[-106    6  -19   15   13  -13   29   22    5  -20]  K_379
[-15  24  20  11  31 -16  42  72 -39 -24]  K_382
[-114   54   39   27  -41  -48   63  100  -46  -17]  K_143
[ 29 -14 -20  -2 -38 -12  22  96 -20 -56]  K_42
[ 12  15  66   1 -54 -41  -2  91 -81 -64]  K_411
asked: [-114   54   39   27  -41  -48   63  100] | K_143
asked: [15 66  1] | K_411
asked: [20 11 31] | K_382

[ 58  21  62 -51  87 -14   3] = K_146
[ 85 -14 -19 -70 -47  21  50] = K_972
[-52 -43   3  17 -38  42  74] = K_4
[-47  62  74 -29  -3  29  36] = K_342
[-52  17 -43 -38   3 -20 -36] = K_801
[-84  42 -14 -56 -88  32 -79] = K_82
[-84  42 -14 -56 -88  32 -84] = K_531
[ 26 -16 -78  59 -45 -67 -34] = K_816
asked: [-52 -43   3  17 -38] | K_4
asked: [ 87 -14] | K_146
asked: [  3  17 -38  42  74] | K_4

[-11 -10  11  -3 -17  -3  -8 -17 -23  19   1  14  13 -19   7  -3   2 -12
 -12  10 -10  -6   7  -3 -19 -11  -5  -4  -5 -16 -16 -20  -1  -3 -17  -6
   8  -9 -19  14 -11 -14 -11 -20  -8  -6   7   1  -8 -11  10 -11   6 -20]  K_437
[-32 -11 -57 -38  -7 -51  13 -34  21 -51 -39 -64 -45 -10 -40 -49 -37 -19
 -13 -48 -27 -28 -37 -46   6   0 -10   0 -29  14 -11   1 -46 -46  21 -13
 -57 -19 -11 -45  18   2  -9 -23   1 -26 -49 -52 -16  -2 -52 -21 -43 -12]  K_889
[ 36   8  22  12  25  25  10  33  -7  24  13  45  18  12  19  30  16  22
  29  24  21  37  18  28  -6  14  11  12  18  -3   7  26  34  26  -2  28
  21  18  31  18 -12  25  -4  10  10  38  23  21  23   9  28 -17 -22  22]  K_615
[ 19  -4  33  16   7  23  11  12   2  36  14  45  38 -12  14 -41 -12  -1
  12  32  -2   5  40  20  -9   6  -1  -1  16   0  17  13  21  15  11   4
  20  -5   4  29   8   3   7 -29  14  13   9  18  -2   3  44   3  42 -16]  K_541
[  3   5 -22   1  21  -3  24  22  51 -25 -11 -17 -26  39  -7   3 -21  12
   4 -16  16  15 -15   4  53  37  33  32  -1  50   2  16   9   7  43  17
  -8   6  22 -24  54  25  18  12  44  11  -8   4  32  15 -22  28 -17  37]  K_52
[ 14  24 -43 -22  30 -24 -11   4 -21 -41 -22 -43 -47   2 -46 -24 -19   7
  19 -28  -6   3 -32  -7 -36 -24 -13 -29 -14 -36  -3  29  -5 -17 -48   6
 -44  12  25 -46 -52  32 -25  43 -26   1 -29 -30   1  20 -32   9 -23  18]  K_217
[ -1  -4  10  -6 -15  -3   5 -10 -25  17   3  19  17  -8  15   4   6   6
   6  10   0   9   0  -2 -13  -1  -6   9   5 -12 -11 -11  -4   1  -2   6
   7   6  -4  21 -23  -9 -15  -6 -17  11  17  -6  -4 -12  19   7  -2  -5]  K_489
[-51 -18 -77 -36 -17 -66  15 -47  49 -75 -50 -99 -64  14 -48 -62 -57 -20
 -34 -65 -22 -47 -54 -58  51  15  13  16 -34  48 -17 -18 -53 -48  42 -29
 -60 -23 -28 -62  58 -19   4 -12  22 -52 -54 -51  -6  -3 -83 -32 -64   0]  K_874
[ -2  16 -48 -31  11 -34   1 -11  -2 -50 -22 -52 -43   8 -37 -30 -20   5
  15 -39  -7  -5 -42 -25 -12 -13 -17 -14 -12 -12   0  18 -32 -29 -12   1
 -50   9  15 -40 -34  17 -19  33 -30  -3 -29 -46  -8   9 -37   1 -39  17]  K_967
[ 44  23  75  34   3  57 -10  25 -48  73  54  86  67 -11  51  52  63  22
  34  63  14  35  47  49 -44 -23 -13 -17  41 -43  21   8  34  39 -33  21
  56  22  13  68 -62   7  -2  26 -37  43  59  37  -3   1  80  20  55  -1]  K_311
[  7  12 -54 -41  20 -43  18 -20  16 -52 -29 -50 -38  -2 -45 -41 -12   0
  30 -40 -23 -12 -32 -36 -15  -8 -26 -16  -9  -3  19  43 -45 -45   9   0
 -68   0  18 -41 -24  25 -21   6 -22  -1 -47 -66 -20  18 -26  -5 -29   2]  K_905
asked: [-45 -41 -12   0] | K_905
asked: [20 -5  4] | K_541
asked: [  7  12 -54 -41  20 -43  18 -20  16 -52 -29 -50 -38  -2 -45 -41 -12   0
  30 -40 -23 -12 -32 -36 -15  -8 -26 -16  -9  -3  19  43 -45 -45   9   0
 -68   0  18 -41 -24  25 -21   6 -22  -1 -47 -66 -20  18 -26  -5 -29   2] | K_905
asked: [12 18 -3  7 26 34 26 -2 28 21] | K_615
asked: [-22  28 -17] | K_52
asked: [ 21   8  34  39 -33  21  56  22] | K_311
asked: [ 15 -15] | K_52

[ -6  -2 -19  26  30  22  27 -32  18  17] : K_463
[ -6  26  -2  22 -19  27  30 -32  18  17] : K_84
[-10 102 -11  60  16  63  72 -96  57  41] : K_543
asked: [ -6  -2 -19  26  30  22  27] | K_463
asked: [ 63  72 -96] | K_543

[ -10   14  -80   47   -8    2  -17   10   -5   -7 -100   56  -55  -26
   72  -66    4  -15   42   25   11    7    7   81   21   -1  -10   17
  -13   72] = K_326
[-19 -19 -54 -24  -9 -31  23 -14 -61   9 -70 -10 -17  -1  76 -59   3  38
  37  21  17  21  14  18  20 -28   8  11   4  46] = K_370
[ 15  58 -72  22 -43 -15  20 -23 -27 -25 -81  64 -41 -10  24 -39  46  18
  70  19  58  17 -29  39  34 -28 -15  -8   1  77] = K_511
[ -21   14  -80   47   -8    2  -17   10  -16   -7 -100   56  -55  -26
   72  -66    4  -15   42   25   11    7    7  -34   21   -1  -10   17
  -13   72] = K_799
[ -15   42   25   28    4    2  -40  -16   -1  -28  -63   22  -28  -16
   43  -48   -1  -12   24  -32    1  -10    2   44   11 -109   16  -28
    4   34] = K_755
[ 42 -45 -17 -26  17  13   3   3 -46   0 -31  77 -26  12  -3  15 -10   8
  35 -28  18   6  24 -33  19  -7  25 -43 -65  98] = K_50
[ -21   14  -80   47   -8    2  -17   10  -16   -7 -100   56  -55  -26
   72  -66    4  -15   42   25   29    4    2  -40   -3  -45    5   25
   13   11] = K_833
asked: [ -21   14  -80   47   -8    2  -17   10  -16   -7 -100   56  -55  -26
   72  -66    4  -15   42   25   29    4    2  -40   -3  -45    5   25
   13   11] | K_833
asked: [ 25  28   4   2 -40 -16] | K_755
asked: [-32   1] | K_755
asked: [ -21   14  -80   47   -8    2  -17   10  -16   -7 -100   56  -55  -26
   72  -66    4  -15   42   25   11    7    7  -34   21   -1  -10   17
  -13   72] | K_799
asked: [-15  42  25  29   4   2 -40] | K_833
asked: [  -8    2  -17   10   -5   -7 -100   56  -55  -26] | K_326

[ -7  -7   1 -10   9 -10  -6   2 -16 -21   4   8  -9  -5  -6  -4] : K_945
[ 52 -29   3  65 -20  35 -38 -16 -25  14 -31  21 -45 -14 -18 -43] : K_815
[ 38 -77 -15  48 -45  23 -14  38   7 -15  14  50  15   6  45 -67] : K_939
[-79  37  76 -66  89 -76 -51 -67 -46   8  48 -31 -73 -76 -92  46] : K_244
[-20 -48 -29 -40   7 -33  34   8  -4  -1  50  34 -29 -33 -18 -39] : K_565
[-26 -28   7 -33  34 -40 -29   4 -60 -74  16  31 -40 -23 -28 -18] : K_576
[-20  36 -38 -16 -25 -79 -58 -55 -45  -4  50 -18 -76 -74 -91  28] : K_805
asked: [-20  35 -38 -16 -25] | K_815
asked: [  7 -33  34 -40 -29] | K_576
asked: [-20 -48 -29 -40   7 -33  34   8  -4  -1  50  34] | K_565
asked: [14 50 15  6] | K_939

[26  6 36 -8 37 -1] = K_307
[-60  -9 -29 -19 -48  -1] = K_760
[28  0 61 -2 25 -1] = K_156
[-9  0 12 44 50 -1] = K_907
[44  6 38 -1 45 -1] = K_849
[-63  -2 -57 -14 -30  -1] = K_980
[-47  10 -54 -32   0   0] = K_468
[-76  -1 -61 -11 -26  -1] = K_161
[-106  -10  -22   -6  -44   -1] = K_69
[-72 -17   2   5 -71  -1] = K_182
[ 39  -7  48 -18 -25  -1] = K_452
asked: [-8 37 -1] | K_307
asked: [ -1 -61 -11 -26  -1] | K_161
asked: [-14 -30] | K_980
asked: [ 0 12] | K_907
asked: [-76  -1 -61 -11 -26] | K_161

[-93 -54 -64  91] -> K_26
[-74 103  61 100] -> K_580
[ 14 -96 -54 -64] -> K_390
[-84  -1 -64 -54] -> K_717
asked: [-74 103  61] | K_580
asked: [-64 -54] | K_717
asked: [-93 -54 -64] | K_26
asked: [-96 -54 -64] | K_390
asked: [-84  -1] | K_717

[46 25 -7  0] : K_96
[-48 -52  -8  -1] : K_766
[ 29 -50  16  24] : K_577
[18 99 14 16] : K_292
[-10  -4  -4  37] : K_74
[  0  34  -6 -33] : K_695
[66 17  3 -3] : K_188
[ 21 -88 -19  -8] : K_206
[-23 -19 -10 -14] : K_45
[ 21 -88  -5 -36] : K_233
asked: [-19 -10] | K_45
asked: [-88 -19  -8] | K_206
asked: [ 21 -88  -5 -36] | K_233
asked: [-19 -10 -14] | K_45

[ 33 -98  44  28  17] = K_246
[-11  48 -20 -28  12] = K_180
[-64   2  30  35  28] = K_785
[-11  48 -98   5   8] = K_583
asked: [ 33 -98  44] | K_246
asked: [-11  48 -20 -28  12] | K_180

[-36  73 -50 -76  15  10 -27  -9] = K_194
[ 17  -4 -50 -76  -6 -24  46  37] = K_173
[-41  21  -3  -4 -51  31 -26 -46] = K_513
[103  -5  -4  -6  44 -69 -50   0] = K_586
asked: [ -4 -50 -76  -6] | K_173
asked: [-36  73 -50 -76  15  10 -27  -9] | K_194
asked: [ -4 -50 -76  -6 -24  46] | K_173

[ 7  1  3  0 42] : K_519
[  9 -26  -1   4 -20] : K_21
[-17  22   3 -64 -25] : K_469
[ 12 -36   0 -40  -4] : K_659
[ -6   5  -1 -76  10] : K_420
[-15   1  -3 -11  33] : K_601
[   7   -6   -2 -100  -24] : K_123
[ -7  16   1   0 -25] : K_278
[-4 37  0 30 -3] : K_28
[ 10 -28  -6 -31 -63] : K_922
[  -6   -2 -101  -14   33] : K_169
[ -8 -19   4 -11  33] : K_637
asked: [-15   1  -3] | K_601
asked: [ 16   1   0 -25] | K_278
asked: [ -8 -19   4 -11  33] | K_637
asked: [  -6   -2 -100] | K_123
asked: [ -3 -11] | K_601
asked: [16  1] | K_278
asked: [-4 37  0] | K_28

[ 55 -31  -5 -74 -91  74  67 -38  50 -37  78   3  51  49   0  83  40 -54
 -84  -5 -72  48  30   0 -43]  K_515
[ 31 -11  -5 -74 -91  74  67 -38  50 -37  78   3  51  49   0 -32 -56  24
  89  56  45 -78  57 -53 -19]  K_840
[-67 -77  10  57  46  43  29   7  11   2 -89  82  91  40  12 -65   5 -38
 -84  -5  79 -21 -89 -10 -36]  K_675
[ 92  72  83   7  88  -3  50   9 -15  28  39 -69  58  -4 -69  27 -74  35
 -34  30  79 -14 -34 -54  62]  K_297
[ 61 -76 -46  54 -31 -69  69  -1 -44  13 -80 -93 -21 -33  53 -59 -46  68
 -47  49 -37 -45  88  49  46]  K_501
asked: [ 55 -31  -5 -74 -91  74  67 -38  50 -37  78   3  51  49   0  83  40 -54
 -84  -5 -72  48  30   0 -43] | K_515
asked: [ 54 -31] | K_501
asked: [-93 -21 -33  53 -59] | K_501
asked: [  7  11   2 -89  82] | K_675
asked: [ 31 -11  -5 -74 -91  74  67 -38  50 -37  78   3  51  49   0 -32 -56  24
  89  56  45 -78  57 -53 -19] | K_840

